Each row has a class, written after it.
[ 11  19  -5 -44  22 -50  17 -32  14 -21   2 -33 -48 -40  68 -26  23  13
  34  -8 -12 -23  35  26  85   1 -31  16  35   6  -4  35  -1  32   4  76
 -17]
sos
[ 11  56 -11 -28 -50  44  42   9   6  17  11  16  62 -23   5 -17   5   3
 -51 -25   0  74   3  55  27   5  36 -61  24  44  57  59 -33 -46   3  23
   3]
ribuk
[ -6 -37  15 -33 -24   8  28  14  28 -19  14   1  -4  -8  -2  30 -13 -16
 -17   2  -5  67  -7 -41 -23  11 -15  -6 -11 -61   3   8  18 -27 -22 -46
  20]
peb
[  3  57  -3 -31  43   1 -11  23  37 -24   6   3 -20  -2 105  25  11 -55
  -6  12 -17 -47 -66 -10  70   7 -22   3  -5 -69  -2   2  53 -45 -19   5
 -60]
sos
[  7 -26   4 -55   6  35  14  11  28 -28  16  27 -27  14  18  42   7 -14
  30  -5  -8  27  -1 -37 -23  43  -2  42   4 -98  10 -25   0  -2 -28 -32
   9]
favon
[ 36  80  12 -14  51 -34  18 -58 -20  16  35 -16 -14 -20  36   1   5   0
   9 -12   9 -72  -8  10  46 -12 -18  23 -66   7  14  34 -32  15 -22  52
 -66]
Bado
[ -3 -30  16 -58  -1  27  25 -13  -9 -64  -1  25 -38  -6  26  27 -21  -6
   3   7 -13  53  -1 -11 -24  49 -28  30  10 -89  -4 -16  10 -11 -25 -24
   4]
Zet
[ -7 -49  24  15 -12  29  25 -12   6 -41  11   8  -2 -19  -2  29 -25 -27
   6  21  -3  39   4  -8 -47  43  13  42  34 -14  -4 -19  18 -11 -18 -40
  26]
Luda
[ -2 -44  14  19  27  13  21 -13  16 -38   9  25 -16  -3  12  24 -20 -18
  18  27 -13  32  -6 -27 -32  33  -7  46   7 -28  -4 -23  22 -12 -22 -24
  -2]
Luda
[ 32 -50  21 -60  30 -43 -19 -34   0 -33 -22  61 -15   9  74  29   3 -26
  47 -22 -29 -18 -31 -33  10  -1 -49  27   6 -43  24   8  -4  18  -4 -15
  -5]
Zet
[  4 -23   9 -17  23   3  36  -4  18 -24  26   9  -2 -18   9  50  -2 -32
   5   5 -31   5  -2 -36 -31  19  -2   3  -6 -39  20  -4  -4 -11 -12 -30
  -3]
Fefo
[ -3 -20  21  -5   6  36  18  -2 -22 -36   6  47  10  11   0  21 -15 -18
 -16  14 -10  15 -47  -7 -46  33   4  12 -16 -49 -20   3   4 -15 -21 -32
   8]
Zet
[ -8  86 -11  22  18  62  20  -5 -40  35 -14  59   2  19 -69   3  17   3
 -14 -35  -5  25 -34   6  21  62   8  -9  -4  10 -20   4  39 -36 -51   2
  24]
Bado
[ 14 -10 -48  12 -58  35  19 -22   1  28 -18  23 -48 -15   6  16 -26  26
  24 -12 -21  58  18 -16   0  37 -40  29  23 -49  30 -10  -5  -3 -38   6
 -20]
Zet
[-13 -59  18 -31  -5  24   0   1   7 -42   0  55 -31 -18  98  28  24 -48
   6  10 -16  21 -25  -2 -14  57  28  13  50 -51   3 -44  19 -34  -2 -29
   4]
sos
[-16  57  -6   6 112 -25 -46 -31 -12 -26  -7 -58 -26  -5  57 -24  -8 -31
  40 -11  -1 -94 -22  32  44 -51  -9  36  -4   0 -29  50  17  32  13  63
  -9]
sos
[-23 -80 -17  46 -37  13  19   4  73  16  18  47  35 -35 -43 -15  39  -2
 -44  18   6  29  -4  12 -14 -47 -32 -33  42  32 -48  58  15  11  12  13
   3]
Luda
[ -1 -49  25  -9   1  -5  32 -11  -6 -48  15  11 -15  -4  -4  52   9 -12
 -27  10 -33  14  -1 -22  -6  41 -10  26  26 -28  34 -13  34 -25 -27 -36
  33]
Ruba
[ -4 -33 -11  10 -23  38  24  -6  -1 -19  18  14 -15 -28  15  21  24   8
   2  29  -2  13   3   7 -21  16  21  19 -14 -56  12  24  18 -26 -12 -40
  -1]
ribuk
[  7 -36  43 -85  -6  12 -11 -55  13  45  20  38  28 -16  66 -60  29  -4
 -58  -5  36 -40 -66  22  62 -37  39 -40  34   5 -76  20 -39 -25   3  10
   0]
buvi
[-15 -10  17  -7  -5  20   3  -1  11 -50   5  11  -5 -11 -17  50 -10 -24
  -4 -15 -19  18  29 -10 -46  51   8   3   8 -48  25   1  -4 -21 -37 -58
   7]
detap
[  7  30 -26 -32  13  63  14 -38  -9  28  21  72 -42 -36   2 -16  20  19
  11 -44 -29  10 -59  24  67  92  26  15  30 -27  18   1  21 -48 -12   1
 -36]
Katev
[ 16 -36  25 -37 -12  -2  29  -6  22 -34  16  -3 -14 -20  19  52 -12 -27
  -4  11 -37  26 -11 -36 -16  45  -8   0  17 -48  32  -2  17 -20 -40 -42
   3]
Ruba
[-16  17   1   6  -9   4  24   9  21 -39  18  -9  -4 -17   2  17 -14 -22
  -5   4  -6   1  10   5 -28  37  -1  40   0 -43  -1   2  11 -10 -12 -36
   6]
detap
[ 11 -59  -8  13 -27  12  37 -12  16  -3  30  -5 -11 -18  18  42   9  -7
   5  15 -21  55  12 -40 -30 -16 -18  15 -17 -57  18 -21  25   3 -29 -34
  -2]
ribuk
[-11  50   2  21  72 -28   3 -16  28 -28  -5 -25  -2  -4  10 -48   0  39
   7  12   0 -73 -11   6  48 -12 -15   6 -29 -10  -4  40  -5   3 -37  22
  -4]
detap
[-38  -4 -37  -6  23 -17 -14 -38 -14 -11   7  22 -33 -29 -37 -41  38  -1
  34 -24 -10 -55  -8  53   0   6  20  10  53   7 -76  34 -41  46  53  78
 -16]
sos
[  3 -21  16 -34   6  24  24  10  23 -65   6  39 -12  -1  14  43  -6 -12
 -10   6 -24  28 -32 -27 -22  28 -40   8  -9 -77  21 -16  38  -9 -20 -39
   3]
Zet
[ 11  75  10  -4 -36  -1 -13  -1  27 -42 -39 -15  12 -53  15 -34 -32  27
 -62 -26  45 -50  16  11  -5   2 -34  -4 -28  44 -37  66 -13 -27 -24 -13
 -41]
peb
[-13  18 -10  26   9 -19  31 -36  50 -47  18 -24  10 -16 -13  -1  17 -13
  -2  33  -7 -55 -27  -1  21  12 -32  57  27 -27   8 -34  30  -7   1   3
  27]
Luda
[-24  -9   6   8 -18  18   8   1   2 -12  14  -9 -25 -17   0  44  -5 -21
   0   7  -6 -14   3   7 -24  52  37   7  19 -41  -9 -35  -3 -16  -9 -50
 -25]
buvi
[  2 -39  -7 -27   5  20   8  21  10   7  15   8  -5  15  -7  25  13 -23
  25 -10 -23  31 -14  -7 -18  37  -1  13   1 -49   9 -13  33 -11  -4 -23
  13]
favon
[ -8  23  58  24   0  29  17 -31   9  -4   0  48  29  13  18   0  24 -58
 -20 -14 -22  46  -4  38   5  67  28 -74  49  12  17  57   4  -2 -61   0
  -4]
Ruba
[-16 -42  19  17  16  10  31 -12  27 -48  16  23  -4   0  -9  33  20 -20
   2   9  -3  10   8 -24 -11  24  -5  44  14 -24  24  -9  15 -21  -6 -43
  17]
Luda
[-10  79 -20  19  31  21   9  29  57   2  -8   3  12  29  46 -35 -31 -11
 -19  -8 -32  31 -17  17   2  42 -12  48  28  -8   6  17   1  -7 -42   8
  -5]
detap
[  5   6  25 -57 -33  -7  24  -7  -7 -43   6   6  -6   7  28  49   0 -44
   7   4 -10  28  -5 -15 -10  37 -12  10   8 -84  30 -14 -12 -16 -10 -34
  -5]
Zet
[-18 -26  35 -16  14  15  24   1  22 -48  16   7  -8   0  28  46 -17 -39
 -28 -16 -13   2 -24 -22  -9  50  -1  16  15 -40  17 -34  12 -37 -28 -71
 -19]
buvi
[-37  23 -58 -16  18  42   1  27 -65  50 -11  88 -23  22  -2 -26   1   2
   7 -47 -12  64 -15  61  53  28  20   7  74   6 -60 -11  29 -21  53  64
   0]
Fefo
[ 17 -29  13 -56  -5  28   7  18 -10 -32  16  32  -9   3  46  44  -3 -13
   5   8 -24  35 -35 -15  -7  18  17  18  11 -68  22 -16  29 -22  -6 -45
  -9]
ribuk
[  8  14   6  41 -32  11  -3 -40 -27  41  25  74  87   5  57  -2  45 -72
 -26 -15 -21 -31 -61  79  12  24  37 -35  16  25 -14  38   0 -19   2  10
 -19]
ribuk
[  5 -67  17 -44  -6  20  29   2  23 -22  18  29  -2  13   2  15  10  -9
  15 -15 -13  64   3 -22 -22  38 -10   4  13 -48  17 -20   2   1 -22 -17
  23]
favon
[  9  -8  36  56  56  27 -18 -30  12 -11  15  39  25 -19  40  32  -8  -3
   5   6  -8 -44  36  34 -42   2  34   8 -10  27  20  87 -53  37 -54  -6
  15]
detap
[ 16  41  10 -66 -31 -75  27 -40  21   3   7 -20  48 -17  21 -30  -2 -46
 -15  -8   0  -6  -3  23  23  18   8 -23 -15  30 -19  72 -55 -26  17  24
 -24]
buvi
[ 39  45  -5   1  45 -68 -12 -21  41  13 -31   6  -9   1  47   0  16  -1
   9 -22 -32 -37 -19 -52  42 -21 -70  -2 -40  24  55  41  10   1 -57  16
 -49]
Bado
[   5   97  -30   30 -100  -44   32   34   34   17  -21  -28   30  -20
    6    6  -25  -12  -15   -7  -28   50   15   15   20   54   -7  -51
   26   14   26   22  -12  -10  -37   23  -28]
peb
[ 19  33  16 -29  48 -16  30 -23  48  16  -2  12  27  -6  85   2 -29  -5
 -28  16  -6   8  -8  -3  36  -6  -6   8  38  28 -13 -10 -66   0 -51  36
  25]
buvi
[  44   23  -20 -104    5  -18    4  -37   59   20   13  -31    0  -26
  -24   -8  -23    1   37  -36  -13  -21  -24  -27   61  -30  -75   -9
    9  -50  -13   71  -26   25  -38   54  -26]
favon
[ 27  51  -3 -32  -7   1  35 -19  47  -9  -9 -10   8 -26  59 -31 -47  -6
  17 -44 -19  41  29  26  27  69 -69  35  36  17   2 -23  15   2 -34  11
  11]
detap
[-18 -27  35 -40  22  19  27   0  -2 -68  25  31 -15  -8  20  39  14 -24
 -38  11 -20   8 -31 -18 -20  36  37  23  18 -59  10  -8  19 -30 -16 -42
  35]
Ruba
[  7  -4  31  -5  54 -39 -31 -33 -15 -13 -19  46  -6   1  79 -37  -4 -34
  79 -18  31 -35 -30  15  28   3 -21   7   6   5 -50  51 -18  31   8   4
 -44]
Katev
[ 16 -10  19 -15   5  21  12  -6  21 -51  39  33 -12   2   1  43   5 -18
   6 -15 -18  18 -25 -49 -30  37  -5  46 -37 -59  23   2  34   0  -9 -61
 -19]
Katev
[ -3 -27  21 -17  62 -14 -47 -73  20 -34  17  28  12   4  72 -14  14  -6
 -37 -16 -35 -54 -38  11  27  -8   1 -49 -41 -30 -15   4  19 -10 -32  25
 -46]
buvi
[  4 -69   5 -28 -38  22  18  12  -6 -22  13  11  -2  -1  29  32 -19  -5
  31   5 -17  32  18  -5 -24  46  -6  16  41 -41   6 -25  15   0   7 -33
  20]
Fefo
[  0  45   2 -15  42 -54  44 -49  -1 -67  44 -22  15 -67  36   1   9   4
   1 -15 -28 -96 -14  29  71  -4   5 -18 -25  -7  30  48  -8  12  -1  56
 -10]
Fefo
[  6  77  -1 -28  -8 -26 -23 -10  21 -15 -22  11  31  35  60  -3 -33 -15
 -22 -11  -5 -32 -28  12  71  13 -11   4  40  -9   8  38 -35 -16 -36  29
 -31]
buvi
[ 13  59 -33 -19  26  -6  -6 -23  29   2  -3  20  37 -40   5 -16  39  40
  10 -30  13 -62  27  41  11 -22 -18 -30 -40  49   4  62 -39  16  18  52
  21]
Bado
[  6  48  -8 -11 -30  15   5  22  -3  23  -8  34  -8  17  74  -9  14 -22
  -4  -9   6  -1 -37  24  47  35  31  69  58 -18  20  -8  12 -10 -10  10
  13]
favon
[ -8 -17  28 -29  -4  25  23  -8  45 -39  29   6  -6   1  26  26   7 -20
 -28  15   3   6 -14 -30 -17  27  19  15 -21 -69   5  -4   9 -28 -20 -62
  -5]
buvi
[-19 -46  20   8  13  26   8  -8   0 -40  -2  47 -24 -29   2  22  -1 -26
   8  -6  -6  50   4  -8 -34  27  23   4  18 -13 -22  -8  36 -14 -10 -30
   2]
Luda
[ -2 -40  12 -24 -12  39  19   1  16 -24  10  23   2 -24   2  21 -18 -21
 -16 -12   0  35 -18  -3 -35  27  -1  -2  31 -29   8 -14  -4 -13 -33 -15
  11]
favon
[-13   7  23  64  23  38  48 -14  28  30  -7  38 -10  18  -6 -14  13  -3
 -59 -28 -13  74  35 -21 -19  30 -13   6  37  48 -14  21 -35   8 -82   1
  -9]
Ruba
[ 35  11  38 -33  42 -28 -31 -23  14 -21   3 -23  58 -10 114  -5 -27 -45
 -33 -17 -19 -63 -34   9  -5 -26  -9  -5   3  60 -34  20 -37  11 -20  33
 -11]
sos
[ 39  65 -11 -49  24  23  18   9  22   6   6  22 -28  -7  94  12 -13  13
  29  -2 -37   7  -1  14  32  90   0  22 -10 -37  -4 -24  23 -17 -26  11
 -37]
Ruba
[ 14  -1  11 -35 -37  31  21  22   4  10   7  14  -7  -9   9  25  -8 -31
  -7  -6  -2  45  -6   4 -17  50  17  19  30 -25   8   6   4 -19 -25 -21
  -8]
favon
[ 12 -35  37 -41 -13  14   6 -23  15 -53  19  19  13   1  18  52  -6 -31
   8  13 -15  20  -2 -28 -15  38  12  13  14 -56  15 -17   9 -22 -25 -39
  11]
Luda
[ -2 -19   9  32 -90   1  -4  20  47  28   2  31  40 -26  75  29  15 -39
 -64   9 -38   5 -41  11   3  24  58 -26  60  17  16  32  12 -15 -44 -41
   7]
buvi
[ 10 -31  -3 -45 -36  26  22  14   0 -18  11 -25  -4 -28  37  35  -1  -1
  31  16  -7  49  28   4 -20  27   7 -23 -10 -65   8 -11  16 -27  -9 -45
  -2]
ribuk
[-27   9 -17  57  71  39  42  -8  13 -11   7  12 -25   0   7  11   1  15
  20 -18 -22  20  29  27  10  48  -3  59  38  -8  26   7 -23  25 -66  34
  40]
favon
[ 27  26  -4  34  42  12 -29 -21  27  21 -14  38 -27  11  55 -19  32  38
  77  14  15 -57   3 -12 -12  -2   1  21 -59 -14  15  46  -5  47 -24   4
 -21]
Bado
[-18 -31   4 -11 -14  20  13  -4 -18 -26  -3   8 -33 -27  18  34   3 -16
   6 -19 -17  44  21   5 -29  26  -5  -8   6 -52  -2 -15  13   1 -16 -27
   2]
Zet
[-15 -36  11  -7  15  18  33  -4  15 -61   6 -15 -11 -10  31  29 -30 -19
  -4  -7 -20  26  -6 -28 -24  41 -23  29  17 -48   9 -33  26 -23 -40 -44
  38]
Ruba
[-22 -28  16  17  -8  24  17  11  -2 -21  10   8 -24  -2  22  37 -22 -20
   0 -11 -20  50  10  -6 -43  63   8  21  14 -50 -20 -17   9  -4 -40 -44
   1]
peb
[  6  48   2 -21 -31  55  19  24 -38  13 -11  35  18  23  46  15 -42 -23
   0 -30 -32  48 -14  29  32  97  26  32  81  -4 -11   5  10 -29 -40  -7
  22]
Fefo
[-26  50 -61  34 -15  11  24  14  29  27   7 -12 -19 -12  -2 -21   5  -4
 -31 -15 -14   3 -27  31  56   8 -40  13  33 -15  -7   0  56 -25   9  33
 -26]
Ruba
[ 19  88 -13   4 -45  -9  13  21 -21   9 -18  11  19  23  -4  -2   9   4
  29 -34 -26  13 -17  -6  14  82  27 -14 -33  14  56   8  20 -26 -21 -15
  -9]
Bado
[  9  55   3  68 -26 -32  16  52  29 -15  -2  27   9  13 -71  66  28  -5
 -61  -2 -45 -12 -12 -20   7  24 -35  14   2  28  41  30  75   8 -17 -31
 -11]
peb
[  4  87  21 -43  50 -21   9 -28  -3 -29   3  -2   0 -20  43  36  33 -34
 -25   3  17 -71   1  -7  55 -38   9  -4   3 -24  27 -14 -10 -25   5  11
  10]
Fefo
[ -6 -40  23 -51 -38  21  30 -11  -9 -66  11  20  -2 -24  25  22 -27 -19
  -7 -24 -15  40  -7  13 -34  47 -16  22  34 -49  -1   6 -11   7 -12 -28
  14]
Zet
[ 11 -43   7 -62  13  14  16  12   4  -4   7   8 -45 -15   6  30   7   0
  34 -12  -8  39  10 -27   0  23   1  13  11 -58   4 -23  11   1 -19 -15
   7]
favon
[ 26  -8  17 -44  -6 -26   8 -42 -16 -31  -9  31  18 -31  97   8   0   1
  15  -6  22 -53   7  41  45  -3 -40   9  16  -2   8  12 -44   5   7  21
   6]
Zet
[-14 -58   8 -42   9  27   7 -26  -7 -51  17  26 -30 -32  27  19  -2 -30
 -12 -17 -15  -3 -39 -15  -6  28   2  28  30 -46 -26 -11  18 -31  -7 -13
   4]
sos
